Below are the code and all the weights of a small trained network. Each question names an input and a target symbol and asks about switching units off, where a switched-off unit gives its printed mean instead of its output.

import numpy as np


def w(rows, s, z=0):
    codes = np.array(rows[::2]) - 128.0
    scale = np.full(codes.shape[1], s)
    scale[-1] = z or s
    return codes * scale


def f(y):
    return y / 2 * (1 + np.tanh(0.7978845608 * (y + 0.044715 * y**3)))


def softmax(a):
    e = np.exp(a - a.max(-1, keepdims=True))
    return e / e.sum(-1, keepdims=True)


def log_softmax(a):
    a = a - a.max(-1, keepdims=True)
    return a - np.log(np.exp(a).sum(-1, keepdims=True))


def net(x, mask):
    ids = ['αβδεζηθλμξπσφψω'.index(c) for c in x.split()]
    T = len(ids)
    res = E[ids] + P[:T]
    r = res
    for j in range(2):
        rows = slice(2 * j, 2 * j + 2)
        q, k, v = (r @ M[0][rows].T for M in (Q, K, V))
        z = softmax(np.where(np.tri(T) > 0, q @ k.T / 2**0.5, -1e9)) @ v
        o = O[0][rows]
        res = res + np.where(mask[j], z, o[:, -1]) @ o[:, :-1]
    y = f(res @ A[0][:, :-1].T + A[0][:, -1])
    res = res + np.where(mask[2:10], y, B[0][:, -1]) @ B[0][:, :-1]
    return log_softmax(res[-1] @ U[:, :-1].T + U[:, -1])


Q, K, V, O, A, B = {}, {}, {}, {}, {}, {}
E = w([
[38,123,115,97],'α',
[43,160,42,131],'β',
[82,157,187,110],'δ',
[104,110,14,77],'ε',
[89,131,35,4],'ζ',
[200,67,173,95],'η',
[203,102,77,48],'θ',
[172,173,148,88],'λ',
[111,73,119,90],'μ',
[75,73,201,243],'ξ',
[200,46,143,165],'π',
[70,194,131,142],'σ',
[196,37,99,190],'φ',
[61,8,193,71],'ψ',
[136,200,135,10],'ω',
],0.019)
P = w([
[174,157,179,117],'0',
[157,253,182,51],'1',
[158,168,163,123],'2',
[170,166,170,122],'3',
[161,176,149,113],'4',
[158,170,151,128],'5',
[158,189,155,118],'6',
[172,170,159,138],'7',
[180,189,167,115],'8',
[160,174,150,138],'9',
[161,171,150,145],'10',
[164,175,143,136],'11',
],0.0038)
Q[0] = w([
[90,3,104,61],'head 1',
[89,102,26,148],'head 1',
[96,185,110,51],'head 2',
[133,140,148,132],'head 2',
],0.022)
K[0] = w([
[124,2,138,57],'head 1',
[32,82,52,140],'head 1',
[90,94,206,81],'head 2',
[88,98,162,127],'head 2',
],0.019)
V[0] = w([
[132,71,97,14],'head 1',
[115,102,252,117],'head 1',
[164,246,115,184],'head 2',
[37,48,202,38],'head 2',
],0.0041)
O[0] = w([
[90,68,147,142,198],'head 1',
[144,94,240,204,161],'head 1',
[110,225,142,55,33],'head 2',
[106,1,122,212,254],'head 2',
],0.0047,0.0051)
A[0] = w([
[108,180,95,147,145],'neuron 1',
[109,175,116,201,90],'neuron 2',
[118,167,197,121,147],'neuron 3',
[246,167,43,146,88],'neuron 4',
[174,60,151,85,167],'neuron 5',
[158,110,120,38,2],'neuron 6',
[171,167,101,102,133],'neuron 7',
[175,120,144,160,48],'neuron 8',
],0.014,0.0028)
B[0] = w([
[79,243,162,98,156],'neuron 1',
[179,95,176,186,160],'neuron 2',
[180,115,159,74,158],'neuron 3',
[184,2,139,26,171],'neuron 4',
[89,178,114,218,254],'neuron 5',
[70,158,77,242,169],'neuron 6',
[171,190,50,139,142],'neuron 7',
[68,149,101,130,153],'neuron 8',
],0.015,0.008)
U = w([
[162,182,81,155,71],'α',
[111,107,114,146,212],'β',
[72,98,123,150,207],'δ',
[55,115,143,132,42],'ε',
[72,138,61,137,3],'ζ',
[143,178,163,137,114],'η',
[94,106,166,66,172],'θ',
[43,158,118,86,128],'λ',
[121,69,108,100,102],'μ',
[149,110,169,156,46],'ξ',
[5,78,138,50,105],'π',
[139,163,113,196,2],'σ',
[161,121,62,160,45],'φ',
[69,100,66,71,106],'ψ',
[183,142,104,110,200],'ω',
],0.013,0.0095)

Each question gives the input, a string of symbols that net reads in full, and the target symbol t.
The units are the heads (2 rows each of Q, K, V and O) and the neurons (one row each of A and B). Each row of codes is followed by its name. A weight is (code - 128) times the scale printed after its matrix; where a second scale follows, it is the last column's (O, A, B and U).
mask holds one flag per unit, heads first, then neurons. A switched-off unit (its flag False) gives its mean, the last column of its rows in O or B, instead of its output. The means were averaged over made-up inputs and are rounded, as every weight is.
A unit's drop is (log p(t) with every unit on - log p(t) with that unit switched off) / (log p(t) with every unit on - log p(t) with every unit switched off).
The circuit of an input: a set's keep is (log p(t) with only the set's units on - log p(t) with every unit switched off) / (log p(t) with every unit on - log p(t) with every unit switched off). Starting from all 10 units, units are removed one at a time, each time the one whose removal leaves the highest keep (on an exact tie, the one counted first), for as long as the keep stays at least 0.8.
circuit, biggest first: the units of the circuit, biggest drop first
unit that matters most: the unit with the biggest drop
top k neurons: the k neurons with the biggest drops, biggest first
drop of u: that unit's drop, to one decimal
input σ β π β σ λ ω ξ, target ξ: circuit, biggest first	[neuron 2; neuron 5]
input δ φ β λ δ φ ζ σ ψ ψ η, target σ: top 2 neurons	[neuron 5; neuron 6]
input σ λ φ θ α α β β β ε α, target π: circuit, biggest first	[neuron 5; neuron 6]
input ω α α ζ θ, target φ: circuit, biggest first	[neuron 6; neuron 4; neuron 7; neuron 5]
input ε λ λ θ μ σ ε ω φ, target μ: top neuron	[neuron 4]
input β λ α η δ β ε ξ λ ω, target α: top 3 neurons	[neuron 7; neuron 6; neuron 4]
input δ π σ σ α λ θ θ ε, target ψ: top 4 neurons	[neuron 4; neuron 5; neuron 2; neuron 7]
input σ φ α φ μ σ β, target λ: top 2 neurons	[neuron 1; neuron 4]
input ε ψ η, target σ: top 3 neurons	[neuron 5; neuron 4; neuron 6]
input π ξ α μ ε, target ψ: drop of neuron 4	0.4
input λ ψ α φ β σ β φ ζ, target δ: drop of neuron 7	0.1
input λ π β α β σ σ σ ξ π α ζ, target ζ: drop of neuron 6	0.8
input ε ε θ η ζ β ω θ, target φ: drop of neuron 6	0.8
input λ η ψ θ, target δ: unit that matters most	neuron 5
